(in the rows, 128 means zero)
Each row has a class, written as a number after it.
[133 152 149 131 113 140 167 139  94 123  90 118 107 153 158 135 145 156
 160 154 126 133 104 151 139 158 102 139 115 144  97 149 151 126 105 139
 122 145 109 119 110 138 141 132 100 118] => 4
[131 136 144 125 133 146 144 100 114 124 249 131 115  96 141 125 127  87
 191 145 145 101 132 172 148 140 137 186  98 206 155 121 116 116  53 123
  98 121 116 145  96 135 142 166  98  96] => 8
[139 154 127 150 135 112 112 113 151 146 133 139 120 127 110 135 145 109
 164 141 147  97 136 147 184 141 183 127 122 175  97 136 141 152 118 101
  91 146 154 143 168  82 112 150 147 131] => 6
[197 148 104  90 148 109  84 122 127 144 171 170  98  98 141 114 135 180
 151 121  94 121 147 115  99 111 118 141 120  97 120 124 171 143  99  79
  93 124 121 129 147 101 101 133 141 101] => 6
[163 123 157 139 133 146 122 103  88 117 113 132  91 134 128 116 173  48
 160 105 126  63 118  89 170 124 148 106 161 105  81 100 144 103 113 130
  91 103 112 122 112 124  92 103 135 131] => 1
[157 129 104 126 151 124 146 109 127 137 127 149 112 181 134 129 114 116
 151 109 127 157 115 156 108 155 138 143 164  92 112 125 138 143 142 186
 185 138 143 114 110 103 108 122 141  89] => 2
[184 147 157 134 141 151 105 117  71 119 116 141  90 135 164 128 143  63
 157  98 121  71 132 105 154 107 136 133 142  73  84 102 137 111 118 120
  74 127 104 134 109 125  74 112 134 103] => 1
[159 106 114  99 161 140 132 100 105 133 132 155  92 168 151 128 127 123
 169 119 123 158 116 147 110 146 128 154 177  77  92 140 153 126 132 148
 184 161 149  98  87  99 104 123 162 109] => 4
[ 91 165 136 122 115 131 125 124  66 140 175 130 120 150 139 132 122 115
 105 154 120 105 138 164 135 120 100  81 167 118  83 144  83 105 125 127
 135 156 127 112 101 135 118 136 100 136] => 7
[ 98 124 109 136 115 127 111 143 164 139 167 141 142 129 111 166 121 119
 145 120 149 135 127 103 126 148 152 117 158 140 137 136  76 116  96  97
 110 133 123 123  61 140 119  99 160  75] => 0
[122 166 154 152 139 127 121 115 151 154 166 113 127 130 115 122 127 107
 178 159 151  80 109 140 189 150 171 122 100 172 100 124 124 154 106 133
  84 131 156 152 186  92 135 149 135 163] => 3
[139 165 114 163 119 143  94 144 148 145 193 154 102 135  87 156  88 113
 144 100 147 134 153 120 127 153 141 115 134 148 131 118 115 132  89  90
  95 146 128 140  80 148 114 124 162  88] => 5
[163 143 103 121 151 112 114 122 116 117  95 131 107 158 148 116 116 131
 151  97 110 165 145 137 118 144 128 133 171  87 143 123 168 124 102 157
 147 169 143 104 104 113 103 116 146  97] => 1
[ 79 134 125  89 111 110 114 112  53 138 188 151 116 156 116 121 128 137
 100 147 139 128 131 150 127 120  97 106 183 105 100 142 105 128 147 114
 126 152 116 113  87 113 100 136 100 137] => 6
[129 128 105 141 122 129 103 141 122 133 178 154 104 131 105 174 124 123
 149 111 135 128 116 110 113 167 127 139 155 134 129 152 104 138  88 106
 117 120 124 128  66 146 122 112 165  83] => 4
[189 176 155 162 121 160 151 148  97 120  73  92 111 149 143 138 144 120
 149 113 133 153 131 135 141 181 132 135 111 111 110 115 158 100 113 141
 102 115 114 125 103 136 144 130 104 107] => 1
[118 160 133 129 131 146 155 102 118 128 238 135 132 116 140 125 106 100
 172 147 129 105 139 170 148 131 135 169 116 198 128 119 112 119  66 135
 119 114 118 130  92 130 150 159 105  98] => 2
[168 134 125 111 159 112 139 128  95 113 112 136 104 153 168 128 122 129
 172 105 130 172 110 153 110 162 150 135 163  71  96 126 129 109 138 165
 184 156 143 116  93 108 138 124 146 127] => 8
[181 113 108 131 141 126 143 132 114 133 129 167 103 160 164 112 113 112
 136 123 130 172 113 141 115 130 140 156 170  97 125 117 160 134 150 147
 153 141 129 103 108 108  96 123 128  95] => 5
[214 128 112 119 145 143 122 140 144 151 170 153 102 116 134 121 116 181
 158 114 106 126 146 117  74 104 109 146 100 103 131 106 160 157  86  94
 101 145 117 138 148 114 100 128 142  86] => 5
[123 138 168 148  96 167 181 154  86 134 113 120 133 142 149 132 127 119
 181 132 144 142 104 130 145 167 136 118 102 145 114 126 126  79 102 122
 115 110  98 135 100 130 156 126 103  98] => 0
[170 160 115 132 123 157 134 130  86 130 220 164 110 111 148 135 104  91
 134 123 130 125 137 158 118 131 141 207 126 170 143 105 154 112 104 117
  92 125 111 126  96 140 124 167 112  96] => 5
[172 119 131 116 146 118 122 114 120 123 152 154  99 141 155 130 104 125
 199 103 134 152 124 143 112 152 134 155 129  99 127 133 129 132 118 137
 161 159 132 124  96 121 132 133 163  95] => 8
[192 133 102  99 148 123 126 131 137 139 175 145 112 108 141 132 121 189
 148 126  86 121 145 112  84 122 124 148 128 130 133 130 152 152  91  92
  98 120 121 147 139  92  88 135 122  50] => 2
[111 177 155 159 140 126 118 127 176 145 143 134 127 138 116 116 113  92
 191 150 141  98 102 137 191 143 180 117 121 196 125 138 127 141 110  99
  96 116 158 168 176 100 123 150 155 129] => 0
[126 159 146 154 135 134 137 137 150 148 141 119 138 157 128 127 124 132
 166 156 138  98 104 142 164 138 171 100 128 175  96 140 119 154  88 140
 102 135 143 148 174 100 133 147 133 138] => 2
[ 87 137 129 118 107 115 119 128  81 143 182 134 116 178 107 132 144  96
 110 159 146 105 125 172 130 121 108  86 166 132 105 140  95 117  99 128
 122 147 134 106  98 137 102 141  92 109] => 6
[133 150 159 140 116 155 159 128 111 134  96 106 125 141 141 133 135 136
 162 129 130 152 131 119 142 159 126 109 103 117  91 116 121 108 116 124
 117 128  92 122 107 129 159 118  93 133] => 8
[169 153 126 134 153 113 116 135 130 136 135  92 132 133  95 113 134 110
 130 141 128 106 100 149 156 159 166 141 152 170 128 144 145 156 114 132
 100 140 164 152 173 110 104 168 120 127] => 1
[143 133 129 151 123 126  95 135 153 145 171 133 109 128  83 166 137  88
 160 116 152 144 133 118 135 177 189 105 125 132 122 128  97 113  55  94
 110 127 131 127  91 146 125 115 152  74] => 8
[109 118 125 139  97 121 116 138 152 148 184 154 122 139  98 154 117 113
 161 128 147 137 126 101 131 159 161 112 121 156 149 129 103 123  53 103
 110 136 129 124  84 157 136 102 157  72] => 3
[157 118 120 163 141 151 102 126 163 148 172 135 119 137  99 151 108  98
 158 106 142 152 125 107 127 173 152 109 149 130 135 137  84 140 101 108
 114 117 129 158  72 139 113 113 133  69] => 8
[118 154 144 120 141 157 141  91 138 129 225 134 120 101 151 110  87 115
 147 133 117 115 153 162 151 126 121 196 114 208 147 108 129 127  89 138
 106 134 131 138 110 117 135 175 113 113] => 2
[148 151 127 140 133 129 105 122 149 148 217 130 115 135  93 150 122 102
 164 131 141 118 140 120 138 161 165 111 140 133 102 129  98 127  74  87
 112 115 121 134  62 129 108 118 135  54] => 2
[164 143 111 133 138 126 108 131  96 136 120 157 107 161 171 135  82 111
 138 107 122 168 136 137 108 154 154 134 167  71 106 124 144 112 130 151
 150 153 146  95 108 132 120 136 162  92] => 3
[ 74 142 126 100 120 103 120 117  63 126 183 129 134 157 134 115 118 110
 104 154 138 117 137 174 145 107  97 113 171 114 115 139 100 127 123 119
 130 148 124 124  87 119  92 143  87 121] => 6
[170 159 150 162 137 144  89 111  79 127 118 149  89 132 159 128 159  52
 165 111 116  59 143 108 159 113 151 108 139  77  75 112 136  97 124 120
 103 116 110 125 120 110 104 103 128 124] => 7
[159 181 164 148 124 138 176 140 107 140 113 109 115 165 162 132 153 143
 178 150 136 123 104 154 157 176 132 121 110 122  87 133 115 116  93 136
 131 119 119 142 102 117 140 108 109 129] => 7
[138 186 159 148 110 158 165 144  84 123 111 117 145 144 151 146 121 113
 165 121 108 140 118 144 160 169 151 116 107 143  89 116 136  83  92 144
  99 145 123 125 104 140 162 144 112 118] => 1
[186 133 111 112 132 132 114 124 145 155 152 162 100 121 137 120 149 190
 145 121  94 129 146 101  90 125 137 134 117 116 140 123 160 157  67  82
 112 133 112 111 162  98  91 123 141  63] => 7
[133 159 135 146 138 131 133 124 172 148 122 134 133 150 116 128 130 102
 185 145 138  95 105 139 167 134 178 110 133 173 105 138 123 146 109 101
 111 128 155 152 172  97 110 134 150 119] => 0
[ 90 152 134 104 115 133 133 133  70 127 153 116 135 161 121 115 128 115
 107 162 117 118 116 163 133 106 105  72 175 127 102 139  98 105  97 144
 124 166 121 107  99 151 104 138  66 125] => 1
[137 173 130 144 146 136 106 135 123 145 158 130 128 132 108 123 108 105
 161 143 130  96 115 147 164 125 155 117 139 170 111 145 118 151 115 125
  93 143 151 143 166 112 124 154 127 143] => 1
[171 127 119 124 142 129 121 141  93 124  90 164  99 172 167 126 115 109
 142  98 108 166 108 140  89 144 127 155 183  86 114 142 152 121 141 154
 184 177 133 112  98 132 116 149 159  98] => 4
[149 168 118 124 130 156 124  96 119 139 250 166 107 107 128 122  92  99
 156 142 115 125 150 151 148 126 137 169 133 193 137 106 129 120  74  99
  83 135 121 130 101 111 110 153  98 109] => 5
[186 126 103 100 156 132 129 128 142 164 190 127 111 104 125 131 126 157
 176 117 108 118 133 134  86 143 116 132  86  98 111 112 132 140  68 122
 121 134 110 103 155 122 110 145 136  67] => 8
[138 171 178 154 112 152 162 123  83 121  95 112 113 146 160 128 124 129
 175 144 123 122 142 120 162 148 129 102 114 130  67 122 136  95 122 121
 103 115  94 138 106 116 156 119  95 130] => 2
[148 146 103 148 117 131 108 140 144 155 168 139 122 132  75 157 110  94
 168 106 129 132 129 110 135 173 151 125 134 159 140 135  99 129  61 116
 102 146 121 117  84 150 127 107 142  70] => 1
[163 108 129 125 151 114 147 110 110 146 136 156 104 161 139 113 133 101
 168 128 136 159 116 157 125 158 148 144 133  93 104 119 142 111 125 156
 170 134 139 107 119 107 119 143 149  84] => 6
[132 146 116 102 135 130 135  92 101 129 234 157 128 112 136 124 121 104
 146 137 128 120 128 173 153 136 147 190 144 178 127 120 112 131  88 117
 115 130 138 133  82 103 113 156 102 112] => 6
[134 119 119 145 152 134 125 130 196 137 108 110 126 165 116 127 160 119
 150 142 136 104  90 119 165 149 151 122 159 192 132 153 137 174  93 139
 118 142 173 136 167  82 104 132 148 142] => 4
[110 157 133 126 123 143 157 117 120 157 252 152 135 104 150 119  89 104
 144 140 123 124 130 156 133 135 130 192 104 197 144 101 102 136  80 125
 106 136 116 133 109 146 145 172 109  89] => 3
[ 80 151 119 102 102 104 122 116  62 121 190 136 134 146 146 124 118 119
 112 148 126 120 140 131 141 112 104  79 180 126 107 136 108 122 117 111
 121 157 121 113 100 120 120 119  96 132] => 3
[123 157 123 153 113 128  90 151 147 152 178 138 126 131  85 154 115 107
 132 106 142 144 123 112 139 175 147 120 137 135 151 131 109 126  77 121
  83 131 121 130  88 167 127 123 168  95] => 1
[174 146 108 113 140 147 111 137 154 159 186 169 107 107 135 118 102 166
 178 114  93 114 128 110  78 115 105 136 101 127 135 119 152 142  94  88
 104 111 112 113 156 134 119 144 145  51] => 0
[110 161 176 145 105 147 177 129  91 131 106 106 142 170 150 135 113 129
 195 148 122 121 121 115 162 160 132 104  98 140  77 125 129  94  98 137
 114 110 102 120 121 115 185 116 118 140] => 2
[151 138 110 157 119 139  96 128 123 143 167 143 114 128  99 161 142 134
 115 116 135 133 151 118 117 163 169 109 172 141 124 147  96 136  92  87
 107 158 132 149  80 124  95 120 128  68] => 7
[196 121 161 130 125 156 120 106  94 117 110 139  97 119 145 105 174  67
 131 117 116  86 125 100 155  94 129  85 154 103  78 110 131 106 115 115
  90 135  99 136 126 137  85 113 105 126] => 1
[145 144 134 126 126 157 132 117 120 135 223 140 122 102 128 117 107  91
 149 117 123 124 128 155 139 148 128 197 122 197 176 112 118 120  65 146
  95 147 118 127  97 141 123 176 111  90] => 1
[124 140 128 157 114 119 103 137 151 150 165 134 109 134  92 156 110 102
 158 117 165 137 145 114 144 169 176 129 134 134 130 124  93 139  86  94
 121 137 134 131  73 136 120 108 158  86] => 3
[122 168 142 134 137 131 140 128 140 147 150 117 148 144 122 133 126 103
 142 152 117 110 108 138 179 141 153 118 133 191 117 137 109 141 113 124
  76 147 159 156 176  90 113 151 125 136] => 1
[126 149 120 118 142 156 148 101  88 151 222 142 129 101 141 105 100 104
 150 126 113 115 132 144 147 143 135 195 123 187 146 115 104 121  67 138
 124 137 109 123 123 104 135 149 102 118] => 7
[177 126 109  91 131 151 114 131 111 140 207 160 117 103 140 125  89 182
 129 111 102 128 154  92  83 103  88 146 101 112 142 111 162 136 102  75
  79 124  98 118 154 114 107 144 152  91] => 5
[143 157 150 155 110 119 150 136 100 136  72 120 114 153 128 137 151 148
 183 114 141 142 126 124 150 181 152 151  94 107  98 109 158 130 102 126
 116 122 107 117 105 106 155 106 126 121] => 6
[144 167 133 132 138 141 126 127 153 139 176 128 130 147 107 131 115 112
 155 145 153  83 108 154 173 133 155 116 104 176 112 129 132 145  95 120
  83 155 150 160 174 110  98 155 150 143] => 5
[112 152 140 125 147 123 129 116 143 144 157 138 112 150 114 125 154 115
 187 174 139  85  92 159 181 129 165 102 147 185  92 160 123 153  70 117
 116 159 160 159 166  85 101 139 140 163] => 4
[126 148 143 130 133 145 120  88 118 152 228 152 123 108 145 113 111  98
 164 133 126 109 136 155 165 138 133 200  94 163 144  99 129 135  62 129
  72 121 113 137 115 113 118 158 116 109] => 6
[178 144 123 110 131 126 106 133 127 139 143 130 116 110 139 122 142 170
 151 120 100 121 143  90  84 126 126 140 115  90 128 112 177 122  85  68
  85 103  98 120 139 133 115 125 142  69] => 0
[152 161 166 144 110 132 156 126 109 137  96  90 112 145 135 153 167 128
 174 154 139 155 128 142 157 191 172 123 108 117  76 121 146  98  94 107
  99 117 120 119  93 121 151 109  93 123] => 8
[171 116 133 151 117 147  95 121 114 115 110 136 102 120 153 138 151  62
 117  86 124  76 154  91 137 104 129  87 149  67  81  95 131 116 148 119
 109 122 115 109 107 134  83 112 135  99] => 3
[136 168 162 149 121 166 161 141  98 120  86  98 126 149 145 128 125 121
 160 125 140 133 128 131 136 157 143 120 126 124  85 115 133  89 128 109
 129 109 113 123  96 135 154 136 109 114] => 0
[145 165 126 132 130 164 141 101 133 134 229 140 115 123 117 130 110  93
 131 119 141 120 132 153 155 149 144 188 120 177 134  89 134 136  82 115
  90 122 123 132  90 128 102 150 116 103] => 5
[150 164 125 133 138 150 143  99 122 144 237 123 113  91 118 119 112  88
 130 125 119 119 141 177 144 158 121 204 112 200 147 100 127 134  76 141
  89 136 125 122 104 154 116 183  96  67] => 1
[119 135 130 131 129 139 156 111 101 142 227 125 132  94 152 124 110  89
 164 143 134 107 141 150 149 135 134 176 108 191 140 107 109 110  60 138
  99 126 125 137 112 126 154 140 109 122] => 3
[134 173 131 123 138 145 131 107 107 117 198 138 105 101 149 129 105 128
 153 124 123 113 156 166 143 129 150 173 131 172 113 112 139 120  81 128
 114 125 134 124 100 114 137 154 118 121] => 2
[142 145 129 140 127 137  93 132 146 148 186 148 113 139  76 173 129 116
 183 121 151 146 129 125 118 175 193 110 114 113 115 136 112 113  66  86
 113 122 130 138  73 157 135 115 156  72] => 8
[ 93 179 126 120 114  98 125 138  68 136 189 144 110 173 123 131 101 108
 121 157 135 120 130 158 133 108  98  97 163 118 105 131 107 130 119 103
 116 148 121 127 103 133 102 117 106 126] => 5
[140 152 156 166 112 148 169 132 116 132  81 100 107 168 143 137 158 116
 175 130 135 132 118 144 142 181 102 157 111 142 108 130 160 133 121 145
 132 139 110 123  91 129 149 133 105 108] => 4
[194 144 143 131 130 149  98 111  92 105  84 119  83 132 150 129 171  77
 123 111 125  67 145 120 154  98 123 108 168  80  76 115 151 115 127 116
  78 127 118 126  98 141  66  99 114 131] => 1
[111 151 132 103 152 165 147  80 117 139 245 152 117 121 140 111 125 101
 178 160 122  99 120 160 140 125 109 189 127 174 128 124 122 124  69 133
 121 118 103 128  97 126 123 168 115 126] => 4
[165 132 166 144 126 135 113 122  81 108 100 124  95 136 165 137 169  56
 134 114 137  71 148  87 160  95 152 105 145  83  62 107 145  94 130  96
  90  92 105 129 113 118 107  91 137 118] => 2
